Each row of numbers belongs to one of the objects below and depends on some of the facts about them. Some rows are named. Which object is each other row?

Some facts about the objects:
bapi τ:845 Ψ:plugo Δ:fadre μ:togrur
bebiplar τ:845 Ψ:pibamar
belun τ:470 Ψ:stomomek
bidril μ:napi
bigalim τ:105 Ψ:pibamar Δ:brudrifla μ:bigebuk
bigebuk τ:7 Ψ:voken μ:plubim
bofil τ:211 Ψ:kliru Δ:dastar μ:miro
brame τ:929 Ψ:nopode Δ:stukas μ:fafas
breflon τ:470 Ψ:kugran μ:vator
breres τ:845 Ψ:kulum
brigusal τ:61 Ψ:klafluk
brudrifla τ:845 Ψ:pibamar
dadros τ:61 Ψ:semum μ:doru
dastar τ:929 Ψ:kliru Δ:doru μ:vutroskom
doru τ:211 Ψ:kliru
dozegra τ:845 Ψ:plugo μ:brame
drafubul τ:470 Ψ:stomomek μ:staklus
drave μ:zimer
dravo τ:211 Ψ:klafluk
drunun μ:dozegra
drupil τ:470 Ψ:vaflemor
duzibik τ:105 Ψ:mamam
fadepal τ:470 Ψ:semum μ:diden
fadre τ:845 Ψ:plugo Δ:dozegra
fafas τ:929 Ψ:sketu μ:bigalim
fego τ:61 Ψ:kugran μ:bofil
festin τ:470 Ψ:klebam
fetas Ψ:voken
fivon τ:211 Ψ:klafluk
fumo τ:105 Ψ:drunun Δ:plinira stelo μ:fego
furu Ψ:lugrak
gabal τ:7 Ψ:vaflemor μ:pleplok
gaklok τ:845 Ψ:voken Δ:bigebuk μ:rinir
galin τ:929 Ψ:ginak μ:drave
gaplum τ:211 Ψ:vustu μ:muskogre
gegrik τ:105 Ψ:geguge
geguge Ψ:lugrak
ginak Ψ:drunun μ:rastukun
giti τ:470 Ψ:diden
grafis τ:7 Ψ:kliru
griram Ψ:drave μ:skepe
grupun τ:845 Ψ:nopode
gugral τ:929 Ψ:klafluk Δ:vutroskom μ:sisul
gupan τ:61 Ψ:klafluk Δ:kleklam mosus μ:klafluk
kime τ:929 Ψ:stomomek Δ:belun μ:gaplum
klabrol τ:211 Ψ:lugrak
klafluk Ψ:diden μ:nozu
klagril τ:470 Ψ:kugran μ:fivon
klebam Ψ:drave
klegul τ:845 Ψ:pibamar Δ:nuve
kleklam τ:105 Ψ:klafluk
klilo τ:929 Ψ:diden
kliru Ψ:voken
kloskes τ:105 Ψ:bidril Δ:skonur
klovi τ:61 Ψ:klafluk μ:voder
kugran Ψ:stomomek μ:skeplir
kulum Ψ:diden μ:ginak
lapu Ψ:pegruk
lastor τ:211 Ψ:drave
lutru τ:845 Ψ:sketu Δ:ritrel nidigri μ:klagril
mamam Ψ:pegruk
miro τ:845 Ψ:griram μ:gugral
mosus τ:845 Ψ:klafluk Δ:zami
muskogre τ:7 Ψ:vaflemor Δ:drupil μ:ruplok
nabrol τ:470 Ψ:drunun Δ:fumo
napi τ:211 Ψ:kliru Δ:dastar
neflugum τ:929 Ψ:diden
nidigri τ:211 Ψ:sketu μ:sebrenul
nitru τ:61 Ψ:kugran
nopode Ψ:drunun
nozu τ:7 Ψ:mamam
numil τ:211 Ψ:griram μ:vosto
nuve τ:845 Ψ:pibamar μ:regrim
pegruk μ:plilol
pibamar Ψ:lugrak μ:vikudren
plefar τ:929 Ψ:diden Δ:neflugum giti
pleflofli τ:7 Ψ:nopode
pleplok τ:61 Ψ:kulum μ:nitru
plidri τ:61 Ψ:ginak
plilol τ:7 Ψ:sketu
plinira τ:105 Ψ:drunun Δ:nabrol μ:ritrel
plizaflon τ:845 Ψ:geguge Δ:gegrik μ:lastor
plopamur τ:61 Ψ:semum Δ:puplu
plubim τ:470 Ψ:sketu μ:numil
plufupu τ:845 Ψ:sketu
plugo Ψ:drave
punolal τ:7 Ψ:stomomek
puplu τ:61 Ψ:semum Δ:dadros
rastukun τ:470 Ψ:vaflemor μ:drupil
regel τ:105 Ψ:sketu Δ:tadra plubim μ:brudrifla
regrim τ:105 Ψ:plugo Δ:bapi skiflon
rinir τ:929 Ψ:furu
ritrel τ:211 Ψ:sketu μ:rupla
rodru τ:211 Ψ:furu μ:fadepal
rorar τ:845 Ψ:klebam
rubu τ:61 Ψ:ginak Δ:voder μ:kime
rupla τ:929 Ψ:semum Δ:vosto μ:pegruk
ruplok τ:7 Ψ:lapu
sebrenul τ:470 Ψ:griram μ:tegase
semum Ψ:voken
sisul τ:470 Ψ:griram Δ:numil miro
sitro τ:470 Ψ:klebam
skepe τ:61 Ψ:klafluk Δ:dravo μ:trusul
skeplir τ:211 Ψ:voken
skiflon τ:105 Ψ:plugo
skonur τ:211 Ψ:bidril
staklus τ:929 Ψ:diden Δ:neflugum
stastul τ:61 Ψ:griram μ:klebam
stefom τ:845 Ψ:stomomek
stelo τ:105 Ψ:drunun Δ:nabrol
stukas τ:61 Ψ:nopode
susta τ:7 Ψ:nopode
sutum τ:929 Ψ:sketu μ:nuve
tadra τ:845 Ψ:sketu
tegase τ:470 Ψ:stomomek
togrur τ:7 Ψ:kugran μ:fetas
trapledrun τ:845 Ψ:fetas
tripo τ:470 Ψ:vustu Δ:gaplum
trodu τ:470 Ψ:griram
trusul τ:7 Ψ:lapu μ:plinira
tuklun τ:105 Ψ:vaflemor
vaflemor Ψ:bidril
vaflon τ:211 Ψ:sketu
vaskunul τ:211 Ψ:nopode Δ:grupun μ:furu
vator τ:105 Ψ:semum μ:stukas
vikudren τ:211 Ψ:lapu
voder τ:61 Ψ:ginak μ:dadros
voken μ:regel
vosto τ:61 Ψ:semum μ:bidril
vustu Ψ:diden
vutroskom τ:845 Ψ:klafluk Δ:skepe
zami τ:470 Ψ:klafluk Δ:kleklam
zimer τ:929 Ψ:vustu μ:stefom
zuna τ:61 Ψ:ginak

Some rows with their names:
stomomek: [ 12  -2 -29   9  16 -23  11 -20 -23  -2  29  27   1  -6  -1  13   6  -4
 -46 -15  23  -4 -29  23  -2 -13   2   7  -6]
fego: [ -4  -1  -5  -5 -24  24   7  10   5  -1   2 -18   0  -5 -10  -4 -11  -2
  19   8 -16   2  -2   3   1   1 -17 -24 -13]
lugrak: [ 13  -3 -29  11  14 -23   8 -22 -26   2  30  27  -2  -6  -5  12   5  -4
 -47 -14  21  -3 -28  22   1 -15   3   5  -8]
ginak: [ 17  -1 -30  12  12 -27   3 -22 -30  -3  22  32   0  -5  -4  14   3  -3
 -48  -9  16  -3 -28  27  -5  -6   1   0 -10]
gabal: [  9  20  -4   5  30   6 -15  18  -4  -3   6  -4 -15   1  22  33 -10  14
  10   1  20  10  -2 -18 -27  -7   1  22  -9]
klovi: [-26   3  11   5 -25  28   2  12  -9   5   2 -24  -2 -11  18  10  -1 -11
  36  12   8   0  -6   6  -4  -9 -26  -7   1]
galin: [  7   5  29  16 -14 -37 -12 -22  -4   4 -20   8  -1  16  14  22   2  16
   3  -6   0  -3   9   5  -4   1  12   3 -11]
rupla: [ 10  13  -7  -3   6 -16 -11 -14  16   9 -11  16   6  41  10   2  13  10
  -6   9  11 -13  19   0   8  -4  15  14  13]
rubu: [-16  19 -15   0 -25  40  -1 -15  16  14   1 -31  -1  11  23  22   1   8
  32  -4   4 -26   0   7   6 -24 -24 -11  10]
nozu: [ 19  13 -16 -17  27  -2  -5  25  13   4   9  13   1   4 -14  -5 -21  -3
 -12   6  11  21   0 -39 -18  17  14  12 -15]
nidigri: [ -6   8 -11   4  27  48  -3  39 -10 -24   3 -18 -22 -36  17  25 -12  15
  31  -3  12  15  -7 -18 -14 -21 -22   6  -8]
kime: [ -4  18   2  -2   4 -11 -15 -30  21  15 -13   6   6  29  22   6  15   7
  -4  -9  15 -24  10 -10  10  -8  10  18  25]
griram: [  7   1 -20  23  15 -24   6 -23 -28  -4  30  16  -4  -3   6  35   9   5
 -34 -13  20  -3 -35  32  -7 -27  -5  14 -14]
fadepal: [  8  -5  20  -1   3 -13 -10   4  11  -6 -29  14   0  24  -2  -8  12  13
  12   9  -7   0  22  -1  13   3  15  10   6]
plizaflon: [-11  -7  27   5 -31  -2 -13 -12  25  -2 -14 -13  12  49   6   6  17   5
  28  31 -38 -11  12  36   9   6  -4 -19  11]
kliru: [  1   1 -23  16  23 -22   3 -24 -18  -1  31  19   0 -11  -5  19  -3  -4
 -53 -23   9  -4 -40  22  -6  -5   3   6  -3]
brigusal: [-20   2   1  -4 -24  26   6  19  -2   6   7 -13   1 -11   3  -8  -8 -19
  22  15   2   1  -4   2   1   7 -23 -14   1]
klilo: [ -3  -7  25 -10   9 -27  -8 -12  -3   4  -6  10   3   7  11  -3  13  -7
  -2  13   7   7   9  -7  -8   2  12  16  13]
nabrol: [ -1 -10  35  -1   6 -14 -16   3  10 -18 -32  13   2   6  -2  -5   7  11
   8  -5 -11   8   7 -11  18   5  11   5   3]
bidril: [ 11  -3 -28  11  13 -24  11 -23 -25  -2  27  27   3  -3  -6  13   7  -7
 -46 -15  21  -2 -30  18   0 -12  -1   5 -10]
puplu: [  1   1 -14  -5 -18  29   7  11   0  -6  -8 -12  -2  -3  -7  -5  -8   5
  21   6  -5  -3   7   2  16  -7 -19 -16 -14]

Which object is each row?
No name comes twice in this set of rows, the named rows included.
[ 13   9   7   2  17  -7  -4  18  -9  -5  -6   3 -12 -21  -3  13 -23  13
   0 -21  15  23  -4 -38 -13   3  11  10 -26] => bigebuk
[ -6   3   7 -30   5 -16  -9 -28  26  18   1  12  18  31   5 -16  15 -16
 -17  11  16  -8   3 -29   8  -4   8  19  27] => staklus
[  8  12   4  -4   3 -19 -14 -16  20  14  -5   7   8  41   8   7   9   5
  -8   8  -4 -11   8   1  -1   5  13  11  12] => brame
[-15  -5  19  -5 -22   9  -7 -11  35   1 -19  -9   9  39   4 -17  19   1
  18  21 -32 -20  19  21  23   8  -1 -10  28] => klegul
[-10   3   4  -9  -9  28   0  37 -19  -3   2  -5  -7 -42  -2   3 -26 -13
  22  -1  22  26 -18 -34 -12   6 -25  -9 -27] => dravo
[-16   0  12  -3 -25  11 -17 -14  39   4  -9 -18  14  63  13   9  25   6
  26  35 -31 -26  15  35  10  -2  -4  -6  27] => lutru
[  3   4 -17  24   9 -22  11 -35 -25   2  27  12   0  -2  12  35  12   7
 -30 -32  30 -10 -36  21   4 -34  -7  19  -6] => voken
[  6  -2 -28  20  42 -15   6  -2 -23 -17  36  20  -3   6   3  32  15   1
 -34   1  18   3 -32  35  -5 -25  -8  25  -6] => pibamar
[ 39  23 -48  37 -31   3  75  -5  11  91  17 -56  14  -6  -5 -35  -1 -17
  -2 -15 -11 -32  75  34 -58  27  44  -3  43] => regrim
[  6  23 -16 -17  14   7  -3  -5   8  18  -8   5  -9 -16   8  -5 -19   1
  -5 -28  35  -3   7 -51  -6  -1   8  12   4] => ruplok
[-14 -10  -4 -19   3  35   7  11  -1 -10  10 -19  -3 -17   7  -9   5  -9
  21  24 -10   4   1  -5  -9 -10 -23 -12  15] => pleplok
[  2  12 -30 -13 -23  34   1   3  15   6   3 -14   2  20   1   0  -5   1
  22  18  -6 -15  10   6   8  -6 -17 -20   1] => plopamur
[ -7  13 -22 -23 -10  34   5  36  -2  12  16  -7  -2 -23  -3 -13 -23 -26
  10   9  21  11  -7 -37 -17  16 -13  -7  -9] => fivon

Now the same objects, written a new way:
Some rows with their names:
plidri: [  6   4   0  -5   2  -8   1  -4  12  -7   0   4   3   4  -3  11  -2  19
   1  -3  -4   1   0  -4   0  15 -15  -2  -5  -3   3   4]
nuve: [-15   8  10 -15  10   7  19  10  -8   6  -8  -2 -10  -2   1  -2   0 -25
   2 -10   9  11  18  -5 -10   8  -5  -8  17 -10  19  -2]
pibamar: [  2   4   9   5  -2   3  -2  -2   2  -1   2  -4   2   2  -9  -9   0   8
   4  -1  -5  -7  -3  -9  -1 -16  -7  -6  11   3   2   5]
fego: [ 12  13  18  13  16  19  23   1  13  -1   1  -1  -1   0  -3   4   7  10
  -8  -2  -5  11  -4   1 -10  -5 -16  -7  13  14   8   2]
breflon: [  1  -4  19   5  -5  14  -5   6 -13   3   6  -8  -2  -3  -6  -9  -3   7
  13  12  -2  -7   4  -5   6 -19   2  -8  13   0  -1  -1]
breres: [-12 -12 -13 -26  18  -9   6  10   1   7 -10  -9  -1   6 -11   6   3 -33
  -8   3   5  22  12   0  -7  14  -3 -13   3 -30   3  -3]
lapu: [  3  -1  -1  -4  -1  -5  -5  -5   2  -3   0   0   5   1 -10  -2  -3  14
   6   2  -6  -6  -8  -6   5  -4 -12  -7  -5 -13  -4   4]
ruplok: [-10 -13   4  -7  -4   4 -10  16 -18  -1  -6  16   0  -8  -1  26  10  10
  -9   7 -11  -2   8  15  20  -2   3 -12  -2  -7   6  -7]
klovi: [  5   8  -2   2  15  -1 -15   2  19   4   4  -7  -2   6  11   6   6  -6
 -11   9 -10   0   4 -11 -15   0  -6  -8  17  12  -7   7]
nidigri: [ 10  10   5   9   2  -3   0  -4  21  -5   2   1   2   8   0   4   4  14
  -7  -8  -8   0   5  -7  -8   3 -13   2  12  20  10   9]
lutru: [-16   9  -5  -5   4   6  27   4 -10   9  -7  -2 -10  -7  14 -17  -2 -44
  -3 -15  22  11   6   7 -12   5  16  11   1  -1   8  -7]
lastor: [ 11   6  -1  -1   0 -12  -2  -7  18  -9   1   6   5   6  -3  14   0  26
  -2  -5  -7   1  -1  -4  -1  17 -18   2  -6   4   4   7]
kloskes: [ 13   8 -15   6  -3 -10  10 -16  17  -4   6  -3   4   4  10 -10  -8   3
   2  -7  13   6 -12   3 -11  20   2  22 -23   9 -11   3]
vaflon: [ 10   5  -4  -1   2 -12  -4  -8  20  -8   1   5   5   7  -3  14   1  23
  -5  -3  -8   1  -2  -4  -2  15 -17   0  -6   4   3   7]
fafas: [-17  -2   9   0 -34   2 -19  21 -23   6  -3  -2   9   5  13   5  14 -17
   7   5  -3   6  15 -13  27 -17 -15  -4  16  13   2   5]
nopode: [  2   1  -1  -3  -3  -5  -4  -7   2  -4   0   1   6   0 -11  -3  -4  16
   7   0  -5  -6 -10  -6   6  -7 -12  -7  -6 -13  -4   5]
zami: [ 13 -16  19  13 -13  14 -24 -30   0  10 -32 -17 -41   3  32  -3  14 -46
  10  15   3 -13 -10   3  -3 -13  48   5 -51 -16 -45   5]
gabal: [-12  -8  12   3  -4  11  -8  18 -17   2  -6  12  -5  -5   0  16  13   1
 -11   3 -11  -6  13  11  14 -15  10 -10  15  10  14  -5]
klebam: [  2   1   0  -2  -3  -5  -4  -7   2  -5   0   2   6   0 -11  -3  -3  16
   7  -2  -5  -7 -10  -7   6  -7 -13  -8  -6 -13  -3   5]
stelo: [ 26  -2 -18   4 -10 -13   8 -31 -20 -26  33  -2   8   5   5  19 -17 -30
 -14 -36  22   8 -50 -14  -9  36  14  23   4  12 -18 -19]
brigusal: [  6   3 -12  -8  15 -12 -19   0  19   0   3  -2   2   5   9  15   3   3
  -8  14  -9   0  -3  -8  -9  13  -9  -9  -1  -4 -14   6]

Name these rows:
No name comes twice in this set of rows, the named rows included.
[ 19   3   4  -2  10  -8 -19 -23  33  -1 -14 -13 -17  15  15  13   7  -7
   0   8  -9  -3  -4 -17 -18  13  -5  -5 -18  -8 -22  16] => kleklam
[ 27  -2 -13   1 -19 -10  -1 -32 -11 -24  46   0  -1   3  -2   0 -15 -39
 -23 -48  21 -23 -24 -18 -29  28  43  30  29  18  -5 -16] => plinira
[  2  14 -11  17 -24 -14  -3  -7   8   0   3 -15   7  17  25 -15  -4 -16
  12  -9  16  15   1 -16  -2   8 -10  31  -3  38  -6   9] => bigalim
[ -6  -2   5  13 -11  20  11  10 -18   7   1   5  -3 -12  12 -10   9 -21
  -7   1   7   0   0  19   6 -17  25  10   0  15  -2  -9] => kime
[  9  11  -8  18  -7  -3  10  -9  15  -3   3   3   1   3  13  -8   2  -2
  -8 -12   7   3  -3   7 -10   7   8  24  -7  30   1   2] => vaskunul
[ 12   5   0  -4  -8  -9 -13  -8  29  -6  14   6  -3   4 -10  -5   3  14
 -13 -15 -10 -28  25  -8 -22   8  13   7  19   9  16  10] => ritrel
[-18  13  -7  -2   2   8  33   6  -8  12  -8   1  -9 -10  18 -25  -2 -41
   1 -15  27  12   9  15 -12   5  19  18  -6   3   9  -7] => bapi
[ -7  16  25  -4  28  30  48  11  -7   7  -9   0 -11 -11  -2  -1   5 -20
  -4  -8   8  23   2   6 -11   0 -14 -17  17  -9  19  -7] => miro
[-10  -4   1  15 -12  17   8  15 -20   7  -3  13  -2 -14  15   2  15 -20
 -16  -1   3   0   3  25  11 -15  28   9  -2  19   2 -11] => muskogre
[ -7  -2   1 -10   5   4   1 -21   4  13 -39 -11 -41   1  36   1  14 -73
  -3  -6  15   5   0   6 -18  12  37   4 -40 -25 -23   2] => mosus

The same objects again, as new rows of numbers:
Some objects and their rows:
skonur: [  1   2  -4  -4  23  -7   5  -4   6  -6  -8  34   2   3 -10   6   7  10
  -4  -6  12  -4  -3   1  -4  -3  -7  -1   6  -8]
klafluk: [  2  14  -7  -6 -19  -8  -4  -3 -10  -7  -3  -6   0  18  10  -1  -8 -10
 -10  -4  18  -6  14   1  13  -3  -6   0  14   4]
staklus: [ -6   2  -8  -8 -20 -10   0  15 -12  -8  -4  -7   1   8 -10  21  -9  -9
 -14  12  -1 -22  -1   2   8  10 -21   0   3  27]
stelo: [-10   1  -9 -10  -8  -7  31  -3 -12  -9  -8   2   3   3 -12  22 -12 -10
  12   2  -5 -22  -7   1  16  -3 -22  -2  -1  15]
voder: [ 10   5  -7  -6  17  -2  -8  -4  -2  -6  -2  10  -2   3  27  -2  -9  18
 -14  -6  29   6  -6   2  17  -2  -6   0  11  -7]
sebrenul: [ 10  16  29  27  10  -9  -2  16 -10  -6  -9  -7   1  21   0  -5  -9   2
 -12  -4   1 -18   9   0  -5   7  -6   4  10  -2]
fego: [ 17  12  -8  -9 -11  -6 -13  -4  -4  -6  -8  -7   0  10  18  -5 -11   9
 -16  -4  22 -10  -8   1   4  20   6  11   3  10]
stukas: [ -8   1  -8  -9  34  -1  -8   2   5   3   9  15   5   2   0  -3  -3  18
  -5  -6  37  22   1   0   7   6 -22  -1   0   1]
lapu: [  9   2  -6  -7  -6  -7 -11   0  -2  -5   8  10   4  15  -1  13  -6  -8
 -14  -4   0 -12  11   1   1   3 -14   1  11  12]
bebiplar: [-10   1 -10 -11 -20  -3   3  -5   0  -8  12  18   2   3  -9  12   3  -9
  -5  -5  -1 -11  -5   1  -2  -1 -16  -1  -2  -5]
lutru: [ -8   3 -11 -11 -24  -8   6  -4  -3  -7  -2  -2   0  13  -2  -3  -1  -9
 -10   6  -1 -21  -8   5   7  -1  -9   0  -2  -7]
ritrel: [ -9   1  21   4  -2  -7  24  -5 -11  -5  -8  13  -2   4  14  -1 -12   4
 -18  -6   1  24  23  -1   4  -2 -21   3  14 -10]
fafas: [-10  16  -7   1  -8  -8 -15   6 -11  -6   7  -6   0   4  -3  -3 -12 -10
   7  -6  -3 -12  -6  46  30  -4 -21  -1  -1  11]
kime: [ -9  44  -9  -9   0 -10  15  -4  -7   8  -9  -5   2  19 -13  -3 -11  -8
   9  30   6 -24  -6  13  23  -3 -24  -1   1   2]
stefom: [ -9   0 -10 -10 -21  -4   4  -3  -1  -6  12  17   2   4 -10  10   3  -6
  -6  -5  -1 -11  -8   2  -2   1 -17   0  -2  -6]
drafubul: [ 11  12  25  22  14  -8  -1  16  -8  -6 -11  -6   2   9   4  -3  -8  -1
 -14   0   1 -14  13   1   5   1  -2   0   8  -2]
drupil: [  7   2  32  23  37  -7  -6  21 -10  -7  -9  -5  10   2   4  -1 -10   4
 -13  -5   1  20  14  -1  -4   7  -5   1   7  11]
gaklok: [-10   2 -13 -11 -24  -7  10  -4   3  -3   6  -7   9  24 -11  -2 -11 -11
   7  15  -1 -10   7   1   7  17 -20  11  -5  11]
bigebuk: [ -8   1  -7  -4 -11  -1 -17   7  12  11  40  -5   6   5  21  -5  14  -1
  23  -6  28  60  18   3   7  13   6  21  -3  -7]
gaplum: [ -9  22  -7  -7  15  -8  13  -4  -6  -5 -10   3  14   4  -8  -5 -11  -8
  15  -6  35  38   8   0  10  -1 -21   1  -3   0]
stomomek: [  7   3  -7  -9  -6  -8  -9   1  -4  -6   6   9   1  14  -2  11  -5  -7
 -14  -6   1 -14   8   0   1   6 -15   1  11  12]

Which object is each row?
No name comes twice in this set of rows, the named rows included.
[ 38  14  -8  -7 -23  -8  -8  -5   1  -7 -11  -8   0  11  10  -3 -11  -6
 -21  15  -2 -25  -7   1  -2  19  49   1   9   5] => bofil
[  4  33  -9  -9 -20  -9  10  -3 -13  -9 -10  -7   0  11 -12  -3 -10 -10
  -3  20   3 -24  -7   2  16  -1 -18  -1   9  20] => gugral
[ -3   2   4   2   7  -5   7  -4  -4  -7  -8  12   0   2  15  -3 -10   2
   0  -7   1  20  -1  -1   7  -3   1   1   6  -8] => nidigri
[ -7  20   2  10  13 -10  -2  39  -5  12 -11  -8  45  27 -13  -2   7  -9
 -11  20  22 -21  25   0  -3  17 -22   0  -2  19] => tripo
[-10   3 -10  -9 -20  -7  -6  -5  -2  -7  17  35  -1   4   6  -3 -10  -8
  10  -8  -3  39  -7  26   9  -3 -16  -1  -2  -7] => dozegra
[ 27   1  -4  -1 -21  -9 -11   1   0  -7  -7  -7   0   6  -4  20  16  -4
 -22  16  -3 -24   2   1 -10  18  26   0   7  -7] => napi
[  4   5  -7   1 -19  -6 -15  -3 -10  -5   1   3   0  23   9  -4  -4  10
 -14  -6  11 -11  -2   5  -3  17 -14   9   3  -6] => stastul

